Known rows, with every step that occurs
dinu/vude/kigaz/mizo/supupak/denez: 2.633 -0.788 -0.703 2.274 -1.102 -0.502 -1.423 -0.004 -2.103 -0.541
 -0.308 -1.384 -2.144 -0.365 0.210 0.662 -0.338 0.414 1.553 0.152 0.028
 -0.394 1.258 -1.226 -0.356 -0.064 1.090 0.725 1.464 -0.618 -0.954 0.053
 -1.112 0.219 1.162 1.041 1.123 1.107 1.047 -0.695 1.199 -0.956 1.493
 -1.213
gulug/mizo/dinu/supupak/vude: -0.749 0.945 2.390 -0.440 0.330 0.051 2.983 -0.293 0.480 -0.164 0.392
 0.091 -0.627 1.799 1.733 -1.401 2.583 -0.168 -1.624 -1.019 0.292 -0.119
 0.692 -0.833 -1.899 -0.291 -0.937 0.601 0.391 -0.999 -0.345 -1.168
 -0.350 0.006 -0.056 0.270 -0.233 1.063 -0.689 -0.175 0.908 -0.833 0.238
 -0.007
mizo/supupak/denez/kigaz/gulug: 2.234 0.012 0.381 1.615 -0.960 -0.201 -2.196 1.383 -1.394 0.055 -0.615
 0.913 2.266 -1.552 0.010 -1.263 -1.484 1.645 0.924 2.817 -0.368 -0.080
 0.065 -0.130 1.157 -0.652 1.493 -0.217 0.392 0.133 0.039 1.528 -0.488
 1.341 -1.618 0.418 -0.315 -0.216 -0.735 -0.734 -0.523 -1.339 1.088
 -0.921
dinu/supupak/vude/gulug/mizo/nalik/kigaz/denez/vimefe: -1.805 2.607 -0.569 1.120 -0.340 0.936 1.678 -0.585 0.007 0.338 -0.180
 -0.630 -1.001 -0.414 0.279 -0.936 4.197 -0.562 0.692 1.426 -0.104
 -0.316 -2.050 1.477 0.909 -0.137 0.663 0.476 -1.324 -0.794 -1.586
 -0.799 0.802 -0.264 1.680 -1.389 -1.608 -0.197 -1.682 0.261 -0.235
 0.256 -2.314 -0.025
vude/denez/vimefe/kigaz/mizo: -0.585 -1.874 -0.193 1.554 -0.677 0.251 1.814 0.680 2.507 0.553 -0.302
 0.230 0.488 -1.084 -1.161 0.422 3.360 -0.515 1.793 -2.271 0.415 -0.465
 1.422 -1.577 0.579 0.712 -0.211 0.274 2.083 1.687 0.076 1.365 -0.554
 -2.130 1.742 0.357 2.979 1.698 1.152 0.861 0.851 1.400 2.167 0.649
vimefe/nalik/kigaz/gulug: -1.092 -0.122 -2.701 -1.532 0.769 0.024 -0.144 -0.591 -2.904 -0.121
 0.104 -0.344 0.563 1.340 -0.848 0.887 2.471 0.737 -0.340 -0.073 -0.097
 -0.077 -0.503 0.401 -0.351 -0.132 -0.903 -1.050 -0.154 0.961 0.152
 1.032 0.979 -0.512 -0.910 -0.499 0.852 -0.834 -0.085 -0.002 -1.281
 -0.306 -0.399 0.300
vimefe/nalik/kigaz/gulug/mizo/supupak: 1.156 0.562 -0.503 -0.620 -0.002 0.605 -0.605 -0.857 -2.431 -0.015 0.106
 -0.795 1.445 1.810 0.431 1.125 -0.905 1.626 -0.731 -1.072 0.479 -0.538
 -0.900 0.339 0.620 -0.367 -0.029 -1.476 -0.274 -0.437 0.263 2.067
 -0.306 -2.313 -1.448 -0.003 -0.523 -1.230 -0.308 -0.059 0.676 -1.740
 -0.328 -0.220
kigaz/gulug/mizo/dinu/vude/supupak: 2.836 0.151 -0.747 -1.364 1.075 -1.599 -0.083 -0.369 2.639 -0.723 0.145
 -0.222 -1.619 0.599 0.687 -0.866 0.385 0.152 -0.177 -0.037 0.304 -0.009
 0.244 -0.174 -0.682 0.358 -0.792 -0.177 0.910 0.349 0.683 -1.129 -0.115
 2.343 0.063 -0.471 0.471 -0.974 -0.224 -0.374 1.104 -0.289 -1.393
 -0.281
gulug/mizo/kigaz/denez/vimefe: -1.747 -0.631 -0.656 -0.902 -0.805 -0.247 2.012 -0.102 1.918 0.519
 -0.008 0.583 2.113 -0.767 -0.634 0.172 1.999 0.587 -0.305 -5.064 0.354
 -0.127 0.610 -0.172 -0.129 0.093 -0.443 0.730 -0.024 0.395 -1.540 0.048
 -1.414 -1.962 -1.753 -0.510 1.104 0.174 0.023 0.478 -0.095 0.385 0.002
 0.932
gulug/mizo/supupak/dinu: 0.248 -0.081 1.229 0.350 -0.130 0.832 -0.464 0.703 -0.248 -0.022 0.598
 0.088 0.946 2.215 1.063 1.629 -3.250 -0.334 -1.239 -6.127 0.128 0.229
 -0.443 0.063 -0.311 0.307 -0.486 -0.487 -0.136 -0.143 0.573 0.393
 -2.489 0.027 -2.265 0.335 -1.229 -0.031 -0.235 0.213 1.312 -0.281 0.723
 0.182
vimefe/nalik/mizo/kigaz/denez: -1.316 -0.221 -1.564 -2.061 0.489 0.846 1.929 -1.181 0.403 -0.312 -0.270
 0.377 0.527 0.827 -0.338 2.603 0.595 2.668 -0.882 -3.676 0.375 0.379
 0.840 0.043 -0.780 -0.406 -1.173 0.445 -1.213 0.727 -1.804 0.120 -0.390
 -4.849 -2.633 0.914 0.917 -0.683 0.090 -0.237 -0.780 0.229 0.756 1.103
mizo/supupak/denez/dinu/vude: 2.263 0.033 1.169 0.661 -0.877 -0.302 -2.336 0.231 -2.646 0.146 0.112
 0.766 0.422 0.902 -0.254 0.983 -1.635 1.665 0.703 1.052 -0.053 0.019
 -0.028 1.006 -0.055 -0.852 -0.071 0.254 -0.270 0.111 0.170 -1.282
 -0.990 0.933 -0.177 0.949 -0.954 -0.399 0.457 0.433 -0.177 -0.366 1.130
 -1.024
kigaz/gulug/mizo/supupak: 2.163 -0.261 0.458 0.873 -0.043 -0.214 -0.314 0.030 0.874 -0.440 -0.002
 0.841 1.003 0.352 1.040 0.266 -2.209 0.912 -0.605 -1.194 0.381 -0.089
 -0.347 0.710 0.255 0.413 0.192 -1.007 1.098 0.317 0.663 1.824 -1.992
 -0.537 -1.528 -0.355 -0.190 -0.401 -0.145 -0.090 1.677 -1.653 0.876
 -0.017
mizo/kigaz/denez/vimefe: -2.575 -0.900 -1.749 -0.609 -0.764 -0.422 1.487 0.395 1.350 0.155 -0.256
 0.851 1.177 -1.629 -1.369 0.374 3.071 1.345 0.127 -3.470 0.023 0.396
 1.246 0.016 -0.532 -0.290 -1.521 1.228 0.526 1.397 -1.498 -0.606 -1.027
 -1.251 -1.364 0.327 1.414 0.469 0.252 0.034 -1.564 0.829 0.304 0.758
supupak/mizo/dinu/vude/kigaz: -1.042 -0.383 -0.302 -1.836 1.339 -1.385 0.398 0.542 -1.147 -0.187 0.433
 -0.269 -2.256 0.726 0.389 2.521 1.678 0.112 -1.977 -2.276 0.512 0.156
 0.438 -0.945 -1.593 0.411 -0.574 0.207 0.904 -1.099 -1.323 -1.169
 -0.023 2.591 -0.536 1.672 0.721 1.054 1.300 -0.845 1.603 -0.762 -0.511
 0.117
nalik/kigaz/gulug/mizo/dinu/vude/supupak/denez/vimefe: 1.541 0.205 -1.183 -1.130 0.196 -0.462 -0.611 -0.359 -0.010 0.442 0.435
 -1.483 1.033 -0.722 -0.453 -3.509 4.419 -0.625 0.703 2.458 0.175 -0.891
 -0.423 -0.834 0.455 -0.193 0.217 0.322 -0.596 -0.664 -1.433 -1.414
 0.760 3.545 1.169 -1.537 0.744 -1.166 -0.525 0.632 0.542 0.663 -3.248
 -1.546
vude/supupak/dinu/mizo/kigaz: -3.215 -0.552 -2.219 -0.997 0.840 1.530 0.990 0.085 1.999 -0.786 0.826
 -0.181 -0.283 2.262 -1.029 -0.036 -3.545 -0.654 -0.154 -3.320 -0.474
 0.834 1.448 -0.160 -1.871 -0.474 -1.706 0.177 -0.870 1.240 0.299 -0.972
 -0.576 -0.552 -1.488 -0.209 1.835 0.625 -0.013 0.306 0.559 1.031 0.049
 1.030
denez/dinu/supupak/vude/gulug: -2.252 1.120 -0.429 1.631 0.654 0.499 0.407 -0.503 0.148 -0.380 0.415
 0.805 -0.285 1.178 0.158 -0.859 -1.223 -0.189 0.371 2.402 -0.642 0.393
 -0.688 2.184 -0.264 -0.269 -1.241 -0.017 0.059 0.593 0.880 -0.488 1.335
 1.147 1.217 -0.380 -0.060 0.825 -0.817 0.249 -0.644 1.128 1.492 0.749
nalik/kigaz/denez/dinu/vude/supupak: -1.580 1.126 -2.607 -1.453 0.420 -0.926 -1.842 -0.054 -0.185 -0.298
 0.293 -0.844 -0.227 0.448 -1.969 0.573 4.872 0.646 1.559 -0.713 -0.460
 0.401 -0.008 1.495 0.497 -0.498 -1.190 0.295 -1.371 1.153 -1.149 -1.285
 1.056 -1.446 0.079 -1.073 -0.068 -0.961 0.048 0.612 -0.381 1.221 -1.865
 0.472
supupak/vude/denez/vimefe/kigaz/gulug: -3.027 -0.030 0.255 2.094 -0.230 -0.064 1.518 0.503 1.738 0.800 -0.223
 -0.568 1.665 -2.422 -1.197 0.097 5.850 0.941 0.868 -0.279 0.409 0.139
 -0.325 -1.163 1.657 0.201 -0.682 0.934 1.252 1.162 -0.736 1.167 0.866
 1.379 2.352 0.618 2.778 0.013 0.180 0.428 -0.777 1.737 1.311 0.790
supupak/mizo/dinu/vude/kigaz/denez/vimefe/nalik: -0.217 -0.512 -2.486 -2.181 0.069 -1.127 0.092 0.546 -2.405 0.495 -0.087
 -0.811 -2.904 -0.708 -0.538 3.563 2.228 1.120 -1.021 -3.650 0.808 0.164
 0.400 -1.099 -0.292 -0.218 -1.124 1.360 1.123 -0.784 -0.306 -1.027
 1.513 1.122 0.291 3.152 0.295 0.118 0.886 -0.697 0.028 1.127 -0.636
 0.113
dinu/supupak/denez/mizo: 2.187 -1.030 -0.693 1.026 -0.610 0.793 0.725 0.267 -2.429 0.071 0.204
 1.842 -0.277 -0.635 0.288 -1.627 0.596 -1.896 -0.231 3.806 -0.355
 -0.752 0.097 -0.092 -0.809 0.476 0.497 -0.113 0.353 0.780 -0.751 0.156
 0.005 -1.591 0.381 -1.610 -0.348 1.117 -0.158 0.031 1.552 0.640 0.968
 -0.900
gulug/mizo/dinu/supupak/denez: 2.973 0.155 1.570 -1.075 -0.170 0.161 1.855 -0.555 -0.690 0.113 0.054
 0.620 -0.318 2.517 1.309 -2.241 1.032 -1.076 -0.847 1.443 0.151 -0.665
 0.735 -0.978 -1.615 -0.269 0.295 0.368 -0.299 -0.950 -0.649 -1.173
 -0.593 0.179 -0.883 -0.306 -0.551 0.593 -0.293 -0.177 1.745 -0.882
 -0.276 -1.271
dinu/supupak/denez/vimefe/kigaz/mizo/gulug: 0.772 -0.888 1.480 2.650 -0.890 -0.088 2.142 -0.027 -2.407 0.601 -0.475
 1.122 2.100 -1.042 -0.180 -3.624 1.718 -2.439 1.264 2.649 0.164 -1.195
 1.357 -2.067 0.100 0.039 0.251 1.082 2.125 0.047 0.190 0.502 -0.496
 -0.126 3.134 -0.897 0.516 1.887 -0.386 0.956 2.105 1.650 2.302 -1.172
denez/supupak/vude/gulug: -2.334 0.219 2.140 1.415 0.058 0.530 0.018 0.726 0.738 -0.130 -0.418
 0.194 -0.055 -0.650 0.102 -0.739 -0.392 -0.673 0.097 1.159 -0.200 0.713
 -0.428 1.281 -0.411 0.821 -0.606 0.308 0.772 1.126 -0.490 -0.513 0.013
 1.202 0.556 0.167 0.366 0.555 -0.655 0.579 -1.293 1.437 1.252 0.906
nalik/kigaz/gulug/mizo/supupak/dinu: -1.822 0.247 -0.079 -0.262 0.613 0.532 -1.309 -0.069 -1.111 -0.171 0.810
 -1.158 1.899 0.446 0.440 0.200 -1.974 -0.203 -1.516 -2.874 -0.055 0.079
 -0.943 0.282 0.920 0.141 -0.235 -1.095 -1.255 -0.737 -0.555 1.663
 -1.801 1.224 -1.685 -1.080 -1.199 -0.937 -0.468 0.317 0.743 -0.474
 -1.826 -0.212
kigaz/mizo/dinu/vude/denez/vimefe: 0.445 -2.497 -1.037 -0.764 -0.507 -1.098 0.915 0.946 3.291 -0.155 -0.116
 0.247 -4.009 -3.061 -0.367 0.843 2.567 0.555 0.794 -0.822 0.423 -0.061
 2.220 -0.617 -1.564 0.650 -0.824 0.670 2.448 1.258 -0.056 -2.088 -0.674
 1.347 2.037 0.992 1.509 1.277 1.484 0.197 -1.512 1.138 0.151 -0.424
vimefe/kigaz/gulug/mizo: 0.467 0.021 1.018 0.201 0.808 -0.731 1.391 -1.029 0.314 0.254 0.086
 0.232 2.979 1.862 0.153 -0.005 0.374 -0.784 -0.503 -2.548 0.481 -0.464
 -0.927 -1.235 1.185 0.526 0.448 -0.627 0.356 0.550 0.453 2.489 -0.763
 -0.247 -0.845 -0.747 1.186 -0.248 -0.091 0.723 2.456 -0.509 0.647 0.784
vude/gulug/mizo/supupak/dinu: 0.740 0.397 -0.017 0.985 0.330 0.908 -1.102 0.193 1.056 -0.271 0.407
 -0.198 0.042 1.942 1.122 1.756 -6.038 -0.670 -0.568 -4.660 -0.101 0.129
 -1.571 1.089 0.482 0.537 -0.211 -0.732 -0.387 0.371 0.523 0.248 -1.697
 1.666 -1.760 0.342 -1.508 -0.250 -0.612 -0.185 1.048 0.497 0.407 0.186
kigaz/denez/dinu/mizo/nalik/supupak/vude/gulug: -1.257 1.165 0.533 0.352 0.242 0.669 -0.036 -0.091 2.543 -0.600 -0.338
 1.209 -1.640 -0.496 -0.480 0.134 -3.665 -0.290 0.918 2.903 -0.631 1.095
 -0.536 2.621 -0.178 -0.405 0.290 0.103 -1.567 1.433 2.002 -1.067 0.986
 -1.276 0.658 0.129 -1.237 -0.294 -0.461 0.134 -1.683 -0.446 -0.398
 1.172
vude/kigaz/gulug/mizo/dinu/supupak/denez/vimefe/nalik: 3.059 -0.468 -1.925 -0.088 -0.904 0.180 0.630 -1.394 -2.101 0.384 -0.183
 -0.932 -0.419 1.316 0.753 -2.521 -0.707 -0.592 -0.467 2.918 0.361
 -0.601 0.133 -1.874 0.143 -0.359 0.524 0.247 1.068 -1.786 1.126 1.098
 2.184 1.622 0.804 0.904 0.599 -0.337 -0.092 -0.439 0.557 -0.120 -0.198
 -1.207
mizo/dinu/supupak/denez/kigaz: 1.516 0.090 0.980 -0.751 -0.532 -0.180 0.526 0.716 -1.236 0.121 -0.349
 1.032 0.203 0.779 0.486 -2.577 1.360 -0.008 -0.099 3.467 -0.457 -0.245
 1.056 -1.483 -1.127 -1.007 0.773 0.601 0.022 -0.471 -0.412 -1.079 0.709
 1.049 -1.394 0.682 -0.729 1.161 -0.569 -0.671 -0.691 -0.885 0.209
 -1.229
nalik/mizo/dinu/supupak/denez/kigaz: 0.923 -0.328 1.219 -0.762 0.354 1.052 1.276 -0.033 0.149 -0.137 0.010
 1.301 1.140 0.526 1.185 -2.598 1.065 0.194 -0.882 3.430 -0.195 -0.272
 0.466 -1.323 -1.003 -0.550 1.470 0.201 -0.745 -0.716 -1.499 -0.545
 0.348 -0.580 -2.058 -0.124 -0.725 1.045 -0.530 0.199 0.336 -0.790 0.264
 -0.984
vimefe/nalik/kigaz/mizo: -0.775 -0.807 -1.861 -1.064 0.246 0.572 0.785 -0.072 -2.687 -0.152 0.185
 -0.383 -0.211 1.805 -0.608 0.840 1.929 -0.110 0.574 -2.435 -0.091
 -0.557 1.314 -0.227 -1.341 0.027 -0.822 -0.910 0.324 0.781 0.429 0.869
 0.035 -3.153 -0.261 -0.329 1.426 0.930 0.162 0.277 -0.275 -0.270 0.722
 0.483
mizo/supupak/denez/dinu/vude/gulug: 2.691 0.529 -0.109 1.295 -0.423 -0.225 -2.948 -0.291 -1.401 -0.082
 -0.082 0.475 -0.447 0.641 -0.216 1.078 -4.374 1.319 1.371 2.530 -0.286
 -0.072 -1.130 2.068 0.741 -0.624 0.204 -0.003 -0.494 0.626 0.124 -1.398
 -0.197 2.578 0.318 0.964 -1.245 -0.614 0.082 0.038 -0.406 0.416 0.823
 -1.005
gulug/mizo/dinu/vude/kigaz: 0.335 -0.201 -0.148 -1.649 0.228 -1.748 0.653 -0.750 0.533 -0.335 0.259
 -1.108 -1.767 2.050 0.935 1.593 1.441 -0.139 -1.363 -4.175 0.492 -0.065
 -0.180 -1.586 -1.378 0.531 0.601 -0.065 0.867 -0.811 -0.952 -1.078
 -0.059 1.707 -1.004 1.027 0.273 0.287 1.153 -0.294 0.850 -1.489 -0.553
 0.172

Rows
-3.797 0.379 0.336 2.522 -0.334 -1.052 0.650 0.286 -1.144 -0.637 0.070
 0.297 -0.053 -1.050 0.484 -2.271 -0.390 -0.964 0.124 1.271 -0.428 0.274
 2.249 0.311 -0.860 0.311 -0.593 -0.087 1.959 -1.211 0.794 1.187 0.826
 0.079 3.005 -0.485 0.197 1.789 -0.152 -0.100 0.748 0.128 2.463 0.906
denez/dinu/supupak/vude/kigaz/mizo/gulug
-0.195 -1.022 0.623 -1.049 0.212 0.210 0.974 1.522 -1.756 0.941 -0.513
 1.898 1.389 -2.599 -0.532 0.960 2.164 -1.223 -1.018 -0.690 0.479 -0.221
 -0.215 0.388 -0.674 0.605 -1.213 0.646 1.406 0.436 0.822 -0.697 0.368
 -2.128 0.229 -0.171 -0.703 -0.033 0.063 -0.250 -0.298 1.689 1.549 0.178
kigaz/denez/vimefe/nalik/supupak/mizo/gulug
-1.369 -0.110 2.342 0.535 0.154 0.289 0.498 0.735 3.758 0.535 -0.211
 -0.441 1.997 -3.283 0.245 -1.148 3.135 -0.363 -0.032 1.986 -0.162
 -0.072 -1.076 -0.628 0.738 0.742 1.971 -0.326 0.011 -0.400 -0.383 0.944
 1.153 -0.689 -0.085 -1.765 1.352 -0.340 -0.025 -0.516 -1.952 -0.632
 0.881 0.696
nalik/supupak/vude/denez/kigaz/gulug/mizo
2.194 0.508 0.954 1.074 -1.229 -0.428 -2.369 -0.638 -2.253 0.310 0.274
 -0.935 1.001 2.143 0.373 1.017 -2.285 0.691 0.324 -1.010 0.218 -0.321
 -0.780 -0.082 0.805 -0.273 1.716 -0.307 -0.448 -1.751 -0.502 0.400
 -0.271 0.421 -0.379 0.726 -0.549 -0.520 0.888 0.304 1.750 -1.399 0.824
 -0.548
gulug/mizo/supupak/denez/dinu/vude/kigaz
-1.677 0.746 1.634 -0.684 -0.156 -1.157 0.552 1.389 3.571 0.355 -0.272
 -0.297 0.476 -2.665 0.679 -0.570 1.842 1.715 -0.528 -0.368 0.169 0.170
 0.629 -0.710 0.575 0.184 1.122 -0.317 -0.081 -0.774 -0.849 0.750 0.878
 2.132 -0.426 0.629 0.492 -0.449 -0.568 -0.933 -1.345 -0.886 -0.400
 0.747
supupak/vude/denez/kigaz/gulug/mizo/dinu
0.578 1.504 4.889 1.264 0.718 0.102 2.011 -0.727 0.660 0.391 -0.398
 0.021 2.758 0.996 0.949 -1.220 1.625 -0.734 -0.752 1.420 0.320 -0.090
 -1.326 -1.475 0.849 0.058 0.547 -0.090 -0.463 -0.811 1.279 1.085 -0.406
 -0.828 0.797 -0.622 0.213 -0.779 -0.581 -0.257 0.443 -2.115 0.134 0.494
vimefe/kigaz/gulug/mizo/nalik/supupak/vude
-1.724 0.688 1.794 -0.307 -0.232 0.598 0.592 0.421 1.288 -0.351 -0.144
 1.468 -0.782 -0.203 -0.526 0.026 -0.855 0.047 0.243 1.433 -0.397 1.185
 0.567 1.562 -0.975 -0.621 -0.007 0.342 -1.316 0.943 2.039 -0.947 0.211
 -2.973 0.133 0.088 -0.951 -0.064 -0.081 0.540 -1.411 -1.266 -0.051
 1.179
kigaz/denez/dinu/mizo/nalik/supupak/vude
1.089 -0.236 0.162 -1.313 0.028 -0.801 0.726 0.067 3.675 -0.148 -0.368
 0.529 -1.271 -1.504 0.903 -1.262 -0.141 0.511 -0.718 3.559 0.089 -0.090
 0.489 -0.592 0.139 0.189 1.378 -0.710 0.581 -0.676 -0.063 0.869 0.961
 0.266 -0.709 -0.360 -0.423 0.046 0.038 -0.802 -0.331 -1.030 -0.788
 -0.341
vude/denez/kigaz/gulug/mizo/dinu/supupak
-2.206 1.213 -1.643 -1.924 1.471 -0.399 -1.545 0.754 -1.325 0.205 0.716
 -0.303 0.205 -0.056 -1.774 1.354 3.978 0.147 0.539 -0.492 -0.135 0.087
 -0.065 1.962 0.658 -0.234 -1.287 0.053 -1.843 -0.146 -1.534 -0.701
 0.703 -1.296 0.182 -1.293 0.088 -0.481 -0.009 0.511 1.877 1.490 -2.069
 0.575
nalik/kigaz/denez/dinu/vude/supupak/mizo
-0.351 -1.471 -1.182 0.489 -0.482 3.006 -0.318 0.691 1.089 0.305 0.299
 -0.004 -0.499 -0.041 0.154 3.462 -1.394 1.839 -0.566 -3.966 0.553 0.530
 -0.608 0.222 0.173 0.304 -1.042 -0.215 0.271 0.761 0.197 0.103 -0.412
 -2.093 -0.822 1.764 -0.163 -0.619 0.590 0.634 -1.031 1.933 1.778 0.122
vude/denez/vimefe/nalik/mizo/supupak/dinu
0.888 -0.037 -0.521 0.934 -0.208 -1.416 -2.537 -1.106 -0.135 -0.510
 0.381 -0.586 0.235 0.403 0.522 1.324 -4.238 1.278 -0.503 -0.534 0.281
 0.255 -0.909 0.717 1.304 0.186 0.883 -1.078 0.834 -1.104 1.024 1.892
 -0.214 1.080 -0.170 0.291 -0.433 -0.915 0.949 0.251 1.200 -1.580 0.281
 0.232
denez/dinu/vude/kigaz/gulug/mizo/supupak
0.455 1.472 1.604 -1.481 -0.140 -0.585 -1.191 -0.809 -0.081 0.005 -0.840
 -0.718 -2.436 -0.454 -0.031 1.285 -0.255 -0.735 0.158 1.892 0.180 0.201
 -2.030 1.809 0.858 0.821 1.721 -0.307 -1.805 -0.304 -1.864 -1.312
 -0.554 -0.433 0.253 -1.099 -2.892 -1.572 -0.372 0.785 -0.633 -0.087
 -3.597 -0.182
dinu/vude/gulug/mizo/nalik/kigaz/denez/supupak
2.862 0.353 1.601 0.626 -0.344 -0.167 -1.646 -0.592 -0.014 0.205 -0.385
 0.553 2.151 1.296 0.411 -2.480 -2.775 -1.468 0.019 4.718 -0.423 0.163
 -0.694 0.416 0.818 0.469 2.058 -1.492 -1.171 -1.721 1.769 1.760 0.599
 0.384 -0.286 -1.406 -0.319 -1.461 0.440 -0.518 0.233 -2.727 -0.599
 -0.088
vude/kigaz/gulug/mizo/nalik/supupak/denez/dinu
4.235 -1.039 0.528 -1.053 0.099 -0.295 -1.131 -0.323 -0.518 0.031 -0.748
 -0.610 -1.806 -1.149 0.273 -0.990 -4.053 -0.621 1.340 4.433 -0.451
 -0.820 0.422 -1.615 -0.524 -0.652 1.172 0.599 0.201 0.030 1.764 -2.043
 1.957 1.351 0.712 1.281 -0.157 0.434 -0.031 -1.206 -3.227 0.263 0.424
 -1.436
vimefe/nalik/supupak/denez/kigaz/mizo/dinu/vude/gulug
2.071 -1.651 -1.258 2.990 -1.731 -0.048 -1.240 0.380 -1.832 -0.060
 -0.120 -1.079 -1.220 -1.585 -0.153 -0.244 0.442 0.100 1.852 -0.059
 0.152 -0.541 0.975 -1.363 -0.001 0.020 0.994 0.996 2.369 -0.443 -0.428
 -0.011 -0.879 0.958 1.913 0.958 1.519 1.453 1.041 0.128 0.660 -0.015
 1.705 -1.319
dinu/vude/kigaz/mizo/supupak/denez/vimefe
-1.529 -0.312 -1.707 0.679 0.861 0.271 -1.975 -0.332 -0.996 -0.843 0.613
 -1.920 -2.504 -0.834 -0.042 1.747 -3.696 -0.476 0.482 -1.648 -0.434
 -0.083 -0.423 0.672 0.243 0.043 -0.639 -0.103 -0.432 0.348 -0.640
 -0.909 -1.410 2.399 0.939 -0.088 -0.972 0.560 0.007 0.031 -0.661 1.301
 -1.311 -0.769
nalik/kigaz/mizo/supupak/dinu/vude/gulug
-1.345 1.885 -0.280 0.900 0.219 -0.004 0.556 -0.967 1.134 -0.078 0.182
 0.105 -0.281 0.397 0.376 -0.454 -1.124 -0.447 0.513 0.075 -0.342 0.153
 -0.940 2.271 1.043 -0.089 -0.204 0.446 -1.080 -0.083 0.119 0.198 1.027
 -0.564 0.785 -0.878 -0.973 -0.061 -1.293 0.329 0.580 1.394 0.188 0.980
kigaz/denez/dinu/supupak/vude/gulug/mizo
0.580 -0.561 2.436 0.502 0.110 0.934 0.582 -0.100 3.021 0.953 -0.251
 -0.138 1.474 -0.697 -0.118 -0.134 -0.488 -1.935 -0.489 0.448 0.271
 0.233 -1.655 -1.409 1.782 0.874 0.527 -0.343 -0.428 -0.207 1.724 0.892
 -0.346 0.594 1.010 -0.734 -0.135 -1.341 0.556 0.258 -0.776 0.491 -0.963
 0.026
vude/denez/vimefe/kigaz/gulug/mizo/nalik/supupak/dinu
-0.109 -0.506 -0.917 0.298 -0.520 -0.079 -1.268 1.157 0.294 -0.401
 -0.347 0.242 -1.619 -2.052 0.003 1.121 -1.486 -2.200 -1.132 -0.898
 -0.674 1.004 -0.227 -0.570 0.338 1.073 0.230 -0.123 -0.670 0.380 0.463
 0.585 0.094 -1.566 -0.562 -0.054 -2.044 -0.459 0.506 -1.516 -1.050
 -0.157 -1.430 0.594
vude/kigaz/denez/mizo/nalik/supupak/dinu
-1.051 -0.333 -1.279 -0.203 -0.254 1.475 -1.290 -0.143 -2.799 0.569
 0.769 -1.279 2.232 0.657 0.021 0.677 -2.570 0.309 -1.129 -3.536 0.271
 -0.200 -1.369 -0.102 1.297 -0.257 -0.765 -0.890 -0.411 -0.700 1.264
 1.726 -0.325 0.694 -0.804 0.057 -0.951 -1.280 -0.632 0.847 -0.572 0.698
 -1.009 -0.282
denez/vimefe/nalik/kigaz/gulug/mizo/supupak/dinu
-2.268 0.112 -1.840 -1.583 0.217 0.275 -0.829 -0.041 1.552 -0.435 0.118
 1.156 -1.647 -0.086 -1.396 0.860 -1.559 1.045 0.392 4.291 -0.246 0.752
 0.295 2.693 -0.069 0.042 0.965 -2.297 -1.679 0.953 0.574 1.027 0.642
 -0.822 0.277 -1.040 -0.265 -0.994 0.844 0.865 -0.631 -1.634 -2.139
 0.777
vude/denez/dinu/mizo/nalik/kigaz/gulug
-2.406 2.301 0.191 1.721 0.396 -0.295 0.775 -1.240 -0.035 -0.004 -0.238
 -0.387 0.673 0.777 -0.706 -0.112 0.358 0.258 1.069 1.034 -0.331 0.374
 -0.633 0.567 2.149 -1.005 -1.182 1.411 -0.925 0.689 0.053 0.591 1.735
 -0.584 1.683 0.895 -0.339 0.274 -0.979 0.178 0.322 2.005 0.660 0.925
vimefe/kigaz/denez/dinu/supupak/vude/gulug
0.957 -0.721 0.714 0.426 0.876 -0.011 -1.654 0.594 1.233 -0.499 -0.215
 0.233 -2.549 -1.507 0.439 0.484 -5.735 -2.232 0.740 1.754 -0.994 0.319
 -1.012 0.033 -0.255 0.532 1.296 -0.349 -0.139 0.193 2.600 -1.724 -0.121
 2.704 0.689 -0.620 -1.614 0.474 -0.281 -0.668 -3.190 0.198 -0.532
 -0.274
denez/kigaz/mizo/nalik/supupak/dinu/vude/gulug
-1.464 -0.355 1.070 -2.799 0.871 0.620 0.366 -0.097 -0.943 0.566 -0.032
 1.162 2.148 0.080 -1.124 1.641 -2.556 1.125 -1.447 -0.046 0.073 0.372
 1.298 0.857 -0.335 -0.885 -2.221 0.236 -1.632 -0.655 0.788 0.161 0.397
 -4.603 -1.758 0.760 0.451 -0.366 0.667 -0.822 -0.878 0.257 0.612 1.048
vimefe/nalik/supupak/mizo/kigaz/denez/dinu
1.534 0.085 -0.851 -1.077 0.351 -0.546 -0.361 0.292 -0.672 -0.430 0.095
 -1.567 -1.608 0.160 -0.566 -2.482 4.168 -0.364 1.714 1.953 -0.276
 -0.691 2.321 -1.148 -1.291 -0.529 -0.675 0.665 -0.501 -0.018 -1.650
 -2.187 -0.031 0.934 1.420 -0.499 1.246 0.543 -0.045 -0.369 0.581 0.220
 -1.973 -1.445
nalik/kigaz/mizo/dinu/vude/supupak/denez
